Rows, each with its class:
+2.53  +0.10  -0.40  +0.62  -0.56  +0.38  -0.79  -1.55  -2.04  +1.73  +0.25  +0.02  +2.63  -0.52  +0.70  +1.03  +2.60  -1.22  -3.57  -3.36  +0.83  +0.84  -2.57  -0.45  -0.46  -0.42  -0.66  -0.96  -0.55  +5.53  -0.21  +3.32  -0.36  -0.22  +1.59  +0.22  -0.82  -1.33  -4.31  -2.57  +0.07  -0.15  -1.86  +5.98  +2.08  -0.88  -1.04  -0.39  -1.22  +0.85  -2.08
Dj
+2.48  -0.56  -0.26  +0.09  +0.21  +0.42  -0.84  -0.85  -1.94  +0.18  +1.24  -0.72  +3.39  -1.16  +0.05  +1.50  +1.93  -0.80  -2.63  -0.05  +1.34  +0.76  -0.75  +0.01  -0.07  -0.38  -1.43  -1.79  -0.41  +5.96  +0.01  +2.48  -0.98  -0.26  +2.48  -0.21  -0.80  -1.80  -1.68  -2.38  +0.14  -0.01  -1.16  +5.88  +1.44  -0.43  -1.36  -0.20  -1.40  +1.71  -2.64
Dj
+1.75  +0.06  -0.78  +1.28  -0.06  -0.24  +0.14  -1.47  -0.96  +0.48  -0.03  -0.53  +1.86  -0.81  +0.41  +0.79  +2.89  -2.29  -2.05  -0.42  +1.36  -0.21  -2.75  -0.24  -1.03  -0.93  -0.07  -0.06  -0.36  +3.51  -0.08  +4.35  -0.11  -0.04  +1.16  -0.18  -0.93  -1.08  -1.11  -1.88  +0.59  +0.08  -2.09  +4.24  +1.42  -0.28  -0.89  -0.06  +0.69  +1.05  -1.46
Dj
+3.03  -0.47  -1.01  +1.07  -0.25  +0.34  +0.42  -3.96  -2.52  +1.59  +0.66  +0.30  +1.89  -0.91  +0.66  +1.09  +4.40  -4.19  -2.98  -0.42  +1.54  -0.73  -5.46  -0.47  -1.56  -1.56  +0.94  +0.06  -0.75  +5.44  -0.14  +7.40  -0.20  +0.21  +2.73  +0.17  -1.39  -0.91  -1.74  -4.71  +0.80  +0.58  -3.01  +7.06  +2.75  -0.57  -1.52  -0.21  +0.10  +2.05  -2.08
QN
+2.75  -0.01  -0.48  +1.04  +0.05  +0.74  -0.36  -3.38  -2.37  +1.15  +0.60  -0.09  +1.48  -1.33  +0.52  +1.22  +3.60  -4.17  -2.27  -0.78  +1.84  -0.16  -4.20  -0.22  -1.72  -1.63  -0.02  -0.03  -0.75  +4.63  -0.22  +6.51  -0.03  +0.30  +2.36  +0.43  -1.38  -1.01  -1.40  -3.59  +1.11  +0.38  -2.58  +6.06  +2.25  -0.20  -1.34  -0.49  -0.19  +1.88  -1.42
QN
+3.04  -0.42  -0.71  +1.06  -0.67  +0.87  -0.48  -3.40  -1.81  +0.77  +0.56  -0.27  +1.80  -1.50  +0.65  +1.11  +3.04  -3.63  -2.31  -0.91  +0.28  +0.34  -4.38  -1.06  -1.46  -1.09  +0.91  -0.16  -0.62  +4.80  +0.79  +5.27  -0.25  -0.10  +1.76  -0.07  -1.12  -1.54  -1.63  -2.69  +0.93  +0.25  -2.28  +5.71  +1.19  -0.38  -1.11  -0.01  +0.09  +1.22  -2.04
QN
+2.60  -0.39  -0.15  +0.91  +0.02  +0.04  -0.62  -1.20  -2.19  +0.63  +0.51  -1.16  +2.13  -1.62  +0.43  +1.37  +2.43  -0.80  -3.20  -0.86  +1.28  +0.85  -1.63  -0.22  +0.18  -0.25  -1.08  -0.82  -0.35  +5.52  -0.17  +3.30  -0.45  -0.40  +2.15  -0.08  -0.26  -1.49  -2.93  -2.55  +0.23  -0.03  -1.63  +5.79  +1.60  -1.11  -1.07  -0.78  -1.06  +1.42  -2.60
Dj
+2.25  -0.82  -0.76  +1.33  -0.46  +0.41  -0.78  -2.97  -1.35  +1.21  +0.29  -0.81  +2.33  -0.93  +0.39  +0.52  +3.14  -3.67  -1.07  -0.65  +1.23  -0.19  -3.66  -0.34  -1.10  -0.74  +1.25  +0.04  -0.96  +4.88  -0.66  +5.38  -0.49  -0.13  +1.66  -1.02  +0.05  -0.90  -1.92  -2.96  +0.81  +0.38  -1.81  +4.10  +1.77  -1.10  -0.34  -0.49  +0.49  +1.96  -0.96
QN
+1.94  -0.24  -1.09  +1.14  -0.05  +0.42  -0.90  -1.09  -1.88  +0.58  +1.08  -1.13  +3.48  -1.25  +0.46  +1.09  +2.79  -0.60  -2.71  -1.06  +1.09  +0.71  -1.53  +0.03  -0.35  +0.29  -0.52  -1.06  -0.41  +6.42  -0.08  +2.78  -0.42  -0.38  +1.95  +0.17  -0.48  -0.82  -1.69  -2.70  +1.13  -0.12  -2.23  +5.89  +1.42  -0.89  -0.99  -0.26  -1.13  +1.47  -2.57
Dj
+2.50  +0.19  -0.18  +0.85  +0.90  +0.80  -0.26  -3.42  -1.45  +1.48  -0.69  -0.23  +1.72  -1.37  +0.96  +0.57  +3.41  -4.13  -1.94  -1.20  +1.18  +0.38  -4.78  -0.36  -1.44  -1.25  +0.87  -0.24  -0.84  +4.31  -0.08  +4.19  +0.27  +0.30  +1.78  +0.21  -0.87  -0.66  -2.01  -3.40  +0.93  +2.55  -2.03  +4.70  +1.76  -0.21  -1.04  -0.32  +0.04  +1.82  -1.61
QN
